Here is a tiny trained network, its code and every weight. The questions are about switching its units off for an input and a class, where a switched-off unit gives its printed mean instead of its output.

import numpy as np


def w(rows, s, z=0):
    codes = np.array(rows[::2]) - 128.0
    scale = np.full(codes.shape[1], s)
    scale[-1] = z or s
    return codes * scale


def f(y):
    return np.maximum(y, 0)


def log_softmax(a):
    a = a - a.max(-1, keepdims=True)
    return a - np.log(np.exp(a).sum(-1, keepdims=True))


def net(x, mask):
    res = np.array(x, float).reshape(1, 3) / 4 @ E
    y = f(res @ A[0][:, :-1].T + A[0][:, -1])
    res = res + np.where(mask, y, B[0][:, -1]) @ B[0][:, :-1]
    return log_softmax(res[-1] @ U[:, :-1].T + U[:, -1])


A, B = {}, {}
E = w([
[189,96,158,254,224,21,178,100],'x0',
[109,208,66,56,212,10,122,102],'x1',
[45,85,124,168,100,107,100,248],'x2',
],0.0092)
A[0] = w([
[75,156,78,50,75,162,106,127,63],'N1',
[81,119,93,134,151,166,181,194,81],'N2',
[70,137,127,24,90,157,49,127,4],'N3',
[142,95,206,152,192,39,117,106,81],'N4',
[57,69,112,157,138,97,85,144,79],'N5',
[118,200,86,122,146,124,106,148,85],'N6',
[157,186,91,77,108,52,123,154,168],'N7',
[25,60,119,125,93,41,84,193,82],'N8',
[168,79,146,146,2,167,178,143,143],'N9',
[95,220,33,74,192,55,81,144,162],'N10',
[154,180,117,124,137,154,165,35,126],'N11',
[131,115,108,117,116,134,140,197,103],'N12',
[114,106,140,253,189,98,145,72,59],'N13',
[171,124,160,110,138,194,205,47,76],'N14',
],0.0083,0.0035)
B[0] = w([
[183,189,150,133,132,156,143,153,220],'N1',
[133,151,129,139,159,63,121,144,168],'N2',
[193,191,156,34,153,156,176,128,219],'N3',
[137,174,76,77,147,191,146,183,201],'N4',
[81,213,112,212,212,89,100,117,176],'N5',
[110,97,175,147,135,154,136,127,164],'N6',
[132,29,134,133,144,170,123,92,199],'N7',
[98,170,183,187,162,94,146,54,221],'N8',
[86,71,151,145,141,130,126,151,235],'N9',
[81,43,139,132,103,206,73,170,254],'N10',
[66,163,169,254,119,62,63,70,202],'N11',
[103,119,156,127,165,105,125,78,166],'N12',
[164,166,112,60,95,215,187,209,215],'N13',
[56,131,192,143,145,47,96,143,197],'N14',
],0.0078,0.0099)
U = w([
[224,255,121,79,108,207,203,174,35],'0',
[82,198,184,189,145,91,109,59,165],'1',
[115,67,168,144,101,177,99,141,208],'2',
[145,116,58,122,29,142,154,109,248],'3',
],0.0076,0.0017)

Each question gives the input, the list of numbers given to net, and the class t.
The units are the neurons (one row each of A and B). Each row of codes is followed by its name. A weight is (code - 128) times the scale printed after its matrix; where a second scale follows, it is the last column's (A, B and U).
mask holds one flag per neuron, in row order. A switched-off neuron (its flag False) gives its mean, the last column of its row in B, instead of its output. The means were averaged over made-up inputs and are rounded, as every weight is.
A unit's drop is (log p(t) with every unit on - log p(t) with that unit switched off) / (log p(t) with every unit on - log p(t) with every unit switched off).
The circuit of an input: a set's keep is (log p(t) with only the set's units on - log p(t) with every unit switched off) / (log p(t) with every unit on - log p(t) with every unit switched off). Starting from the 12 units with the biggest drops (on a tie, the unit counted first), units are removed one at a time, each time the one whose removal leaves the highest keep (on an exact tie, the one counted first), for as long as the keep stays at least 0.8.
units of the circuit, in order: the units of the circuit, biggest drop first
most important unit: the unit with the biggest drop
k most important neurons: the k neurons with the biggest drops, biggest first
drop of u: that unit's drop, to one decimal
input [7,6,5], class 0: units of the circuit, in order => (N13)
input [0,4,3], class 2: 4 most important neurons => (N10; N11; N7; N14)
input [-3,1,5], class 1: units of the circuit, in order => (N8; N13)
input [-7,-7,2], class 0: 3 most important neurons => (N3; N1; N10)
input [-3,-4,-5], class 1: units of the circuit, in order => (N14; N13)
input [-4,-1,5], class 1: units of the circuit, in order => (N8; N10)
input [2,5,4], class 2: 2 most important neurons => (N10; N11)
input [3,2,-3], class 3: 2 most important neurons => (N8; N3)
input [6,-1,6], class 0: 2 most important neurons => (N13; N4)
input [4,-3,2], class 0: 2 most important neurons => (N13; N10)
input [-5,4,-7], class 1: 4 most important neurons => (N11; N13; N14; N4)
input [-6,-1,-8], class 1: 4 most important neurons => (N11; N14; N13; N4)
input [2,1,0], class 3: 2 most important neurons => (N3; N1)
input [-8,-2,3], class 0: most important unit => N3
input [5,7,-6], class 2: units of the circuit, in order => (N10; N7)
input [-6,7,-8], class 1: 3 most important neurons => (N11; N13; N14)
input [3,1,1], class 3: 2 most important neurons => (N3; N1)
input [-8,-8,-2], class 0: 2 most important neurons => (N3; N1)
input [-4,1,6], class 1: 2 most important neurons => (N8; N13)
input [-8,6,6], class 0: units of the circuit, in order => (N3)
input [-4,5,-3], class 2: 3 most important neurons => (N10; N7; N13)
input [1,7,-1], class 2: drop of N10 => 0.3
input [1,-1,-1], class 3: drop of N8 => 0.4
input [-2,5,-2], class 2: drop of N10 => 0.4
input [4,8,0], class 2: drop of N10 => 0.4
